Below is a small trained network, with its code and all its weights. Each question gives an input and a target symbol and asks what happens when units are switched off, that is, made to give their printed mean instead of their output.

import numpy as np


def w(rows, s, z=0):
    codes = np.array(rows[::2]) - 128.0
    scale = np.full(codes.shape[1], s)
    scale[-1] = z or s
    return codes * scale


def norm(h):
    return h / np.sqrt((h * h).mean(-1, keepdims=True) + 1e-5)


def f(y):
    return y / 2 * (1 + np.tanh(0.7978845608 * (y + 0.044715 * y**3)))


def softmax(a):
    e = np.exp(a - a.max(-1, keepdims=True))
    return e / e.sum(-1, keepdims=True)


def log_softmax(a):
    a = a - a.max(-1, keepdims=True)
    return a - np.log(np.exp(a).sum(-1, keepdims=True))


def net(x, mask):
    ids = ['αβγεηθλμστφψω'.index(c) for c in x.split()]
    T = len(ids)
    res = E[ids] + P[:T]
    u = 0
    for l in range(2):
        q, k, v = (norm(res) @ M[l].T for M in (Q, K, V))
        z = softmax(np.where(np.tri(T) > 0, q @ k.T / 2**0.5, -1e9)) @ v
        res = res + np.where(mask[u], z, O[l][:, -1]) @ O[l][:, :-1]
        u += 1
        y = f(norm(res) @ A[l][:, :-1].T + A[l][:, -1])
        res = res + np.where(mask[u : u + 12], y, B[l][:, -1]) @ B[l][:, :-1]
        u += 12
    return log_softmax(norm(res)[-1] @ U[:, :-1].T + U[:, -1])


Q, K, V, O, A, B = {}, {}, {}, {}, {}, {}
E = w([
[97,132,172,124,173,103],'α',
[94,131,167,144,182,95],'β',
[79,212,166,97,117,187],'γ',
[150,101,75,160,111,109],'ε',
[148,51,61,187,117,130],'η',
[101,105,125,170,185,114],'θ',
[88,156,234,76,115,1],'λ',
[161,169,144,83,162,135],'μ',
[148,159,106,140,139,126],'σ',
[126,107,98,102,158,72],'τ',
[100,133,144,173,50,35],'φ',
[144,102,174,135,41,143],'ψ',
[122,65,69,23,100,158],'ω',
],0.019)
P = w([
[52,152,122,103,156,201],'0',
[93,104,119,139,151,205],'1',
[121,111,116,140,141,194],'2',
[149,126,117,147,136,173],'3',
[171,131,120,151,129,160],'4',
[201,146,126,151,113,138],'5',
[222,136,132,159,113,128],'6',
[245,141,138,168,109,113],'7',
],0.011)
Q[0] = w([
[32,50,98,44,44,93],'0.h1',
[245,3,222,193,152,58],'0.h1',
],0.005)
K[0] = w([
[61,142,179,143,139,188],'0.h1',
[243,137,180,113,141,113],'0.h1',
],0.011)
V[0] = w([
[149,154,138,94,110,201],'0.h1',
[104,191,170,254,97,149],'0.h1',
],0.009)
O[0] = w([
[228,112,254,168,159,208,249],'0.h1',
[123,247,63,167,73,193,244],'0.h1',
],0.0078,0.0013)
A[0] = w([
[71,161,111,179,70,112,10],'0.n1',
[114,72,164,150,9,127,1],'0.n2',
[118,77,112,167,156,100,90],'0.n3',
[148,45,103,200,103,103,59],'0.n4',
[191,121,78,118,147,141,97],'0.n5',
[181,143,96,31,254,88,105],'0.n6',
[122,147,111,211,124,190,170],'0.n7',
[135,130,206,51,185,145,133],'0.n8',
[109,164,168,132,183,59,162],'0.n9',
[176,172,123,172,168,98,126],'0.n10',
[155,164,134,165,153,180,108],'0.n11',
[106,171,48,125,167,99,52],'0.n12',
],0.0096,0.0057)
B[0] = w([
[81,181,218,134,190,134,119],'0.n1',
[35,4,123,225,129,73,130],'0.n2',
[104,153,82,139,151,127,135],'0.n3',
[134,210,111,195,198,79,147],'0.n4',
[123,76,139,117,99,100,172],'0.n5',
[103,87,94,238,155,89,204],'0.n6',
[168,199,14,161,114,148,254],'0.n7',
[165,170,70,198,102,126,207],'0.n8',
[211,155,2,110,84,125,208],'0.n9',
[162,119,63,118,111,135,217],'0.n10',
[207,109,130,185,145,136,211],'0.n11',
[118,174,58,189,191,119,131],'0.n12',
],0.0066,0.0059)
Q[1] = w([
[92,133,141,48,198,161],'1.h1',
[235,163,2,249,168,130],'1.h1',
],0.0082)
K[1] = w([
[27,132,156,195,185,175],'1.h1',
[185,112,151,98,1,42],'1.h1',
],0.0091)
V[1] = w([
[135,207,177,163,203,55],'1.h1',
[91,140,177,244,60,99],'1.h1',
],0.011)
O[1] = w([
[140,246,157,231,212,54,10],'1.h1',
[22,133,211,240,27,80,173],'1.h1',
],0.011,0.0011)
A[1] = w([
[109,173,195,34,84,99,254],'1.n1',
[37,147,148,152,154,105,46],'1.n2',
[101,162,203,160,97,126,214],'1.n3',
[201,147,169,158,80,205,117],'1.n4',
[84,105,74,147,121,45,124],'1.n5',
[107,165,105,161,170,141,90],'1.n6',
[147,112,130,154,187,53,102],'1.n7',
[89,183,115,157,105,101,197],'1.n8',
[113,128,64,90,158,97,125],'1.n9',
[120,24,111,113,57,118,160],'1.n10',
[136,65,158,7,133,205,159],'1.n11',
[84,176,149,53,159,69,195],'1.n12',
],0.013,0.0047)
B[1] = w([
[111,152,105,164,254,224,137],'1.n1',
[144,175,120,119,104,178,141],'1.n2',
[115,112,191,131,94,141,181],'1.n3',
[143,93,112,158,137,167,254],'1.n4',
[76,132,117,107,149,114,194],'1.n5',
[169,126,144,96,87,125,197],'1.n6',
[156,97,166,131,146,96,186],'1.n7',
[132,100,155,71,121,135,237],'1.n8',
[93,108,144,138,102,79,184],'1.n9',
[155,60,187,62,146,149,216],'1.n10',
[123,107,154,32,158,154,230],'1.n11',
[129,99,108,151,138,187,130],'1.n12',
],0.014,0.0063)
U = w([
[192,169,182,70,95,75,4],'α',
[141,194,118,69,131,81,108],'β',
[133,158,159,136,141,145,144],'γ',
[111,122,74,117,86,84,114],'ε',
[73,87,67,151,116,107,131],'η',
[81,155,77,120,138,111,188],'θ',
[72,145,132,149,215,150,142],'λ',
[211,100,229,184,187,96,6],'μ',
[186,114,53,192,124,175,127],'σ',
[92,59,131,165,216,46,236],'τ',
[51,165,158,162,61,103,232],'φ',
[97,1,157,177,54,144,52],'ψ',
[156,51,144,38,145,138,155],'ω',
],0.0097,0.0033)

Each question gives the input, a string of symbols that net reads in full, and the target symbol t.
The units are the heads (2 rows each of Q, K, V and O) and the neurons (one row each of A and B). Each row of codes is followed by its name. A weight is (code - 128) times the scale printed after its matrix; where a second scale follows, it is the last column's (O, A, B and U).
mask holds one flag per unit, layer by layer, with each layer's heads first. A switched-off unit (its flag False) gives its mean, the last column of its rows in O or B, instead of its output. The means were averaged over made-up inputs and are rounded, as every weight is.
A unit's drop is (log p(t) with every unit on - log p(t) with that unit switched off) / (log p(t) with every unit on - log p(t) with every unit switched off).
The circuit of an input: a set's keep is (log p(t) with only the set's units on - log p(t) with every unit switched off) / (log p(t) with every unit on - log p(t) with every unit switched off). Starting from the 12 units with the biggest drops (on a tie, the unit counted first), units are removed one at a time, each time the one whose removal leaves the highest keep (on an exact tie, the one counted first), for as long as the keep stays at least 0.8.
circuit, biggest first: the units of the circuit, biggest drop first
unit that matters most: the unit with the biggest drop
top k neurons: the k neurons with the biggest drops, biggest first
top k neurons in layer l: the k neurons of layer l with the biggest drops, biggest first
input ω θ σ σ γ η μ λ, target μ: top 2 neurons	(0.n9; 1.n1)
input β μ σ β μ, target σ: circuit, biggest first	(1.n10; 1.n11)
input σ β β φ σ τ α, target τ: circuit, biggest first	(0.h1; 0.n6)
input ψ α θ ω β η ω θ, target ω: circuit, biggest first	(1.h1)
input ε μ μ, target μ: top 2 neurons	(0.n6; 0.n9)
input η φ α β ω τ α λ, target τ: circuit, biggest first	(0.h1; 1.n1)
input μ θ μ θ, target μ: circuit, biggest first	(1.h1; 0.h1; 0.n6; 0.n8)
input λ α σ ω τ μ τ σ, target τ: circuit, biggest first	(0.h1; 0.n6; 1.n5)
input θ β φ β τ, target φ: top 2 neurons	(0.n12; 1.n2)
input β η σ γ, target σ: circuit, biggest first	(1.n4; 1.n11)
input ω μ ε γ ε β μ, target μ: circuit, biggest first	(0.n6; 1.h1; 0.n7; 0.n9)
input ψ α μ ψ σ σ β, target σ: top 3 neurons	(0.n9; 0.n10; 0.n5)
input α μ θ, target μ: top 4 neurons in layer 0	(0.n6; 0.n8; 0.n10; 0.n9)
input μ α φ σ, target φ: circuit, biggest first	(1.h1)
input σ α ψ σ τ, target ψ: top 2 neurons in layer 0	(0.n6; 0.n2)
input σ ε λ μ λ, target μ: top 2 neurons in layer 1	(1.n1; 1.n7)
input ψ θ λ, target λ: top 2 neurons	(1.n1; 0.n6)
input α λ τ, target τ: top 3 neurons	(0.n9; 1.n7; 0.n6)
input α λ α, target α: top 2 neurons in layer 1	(1.n6; 1.n8)
input τ σ ψ γ, target ψ: unit that matters most	0.n8
input μ σ ω φ, target ω: top 2 neurons in layer 0	(0.n2; 0.n8)
input φ τ τ θ, target τ: top 2 neurons in layer 1	(1.n7; 1.n5)
input σ μ ψ φ α ε, target φ: top 2 neurons	(0.n4; 0.n9)
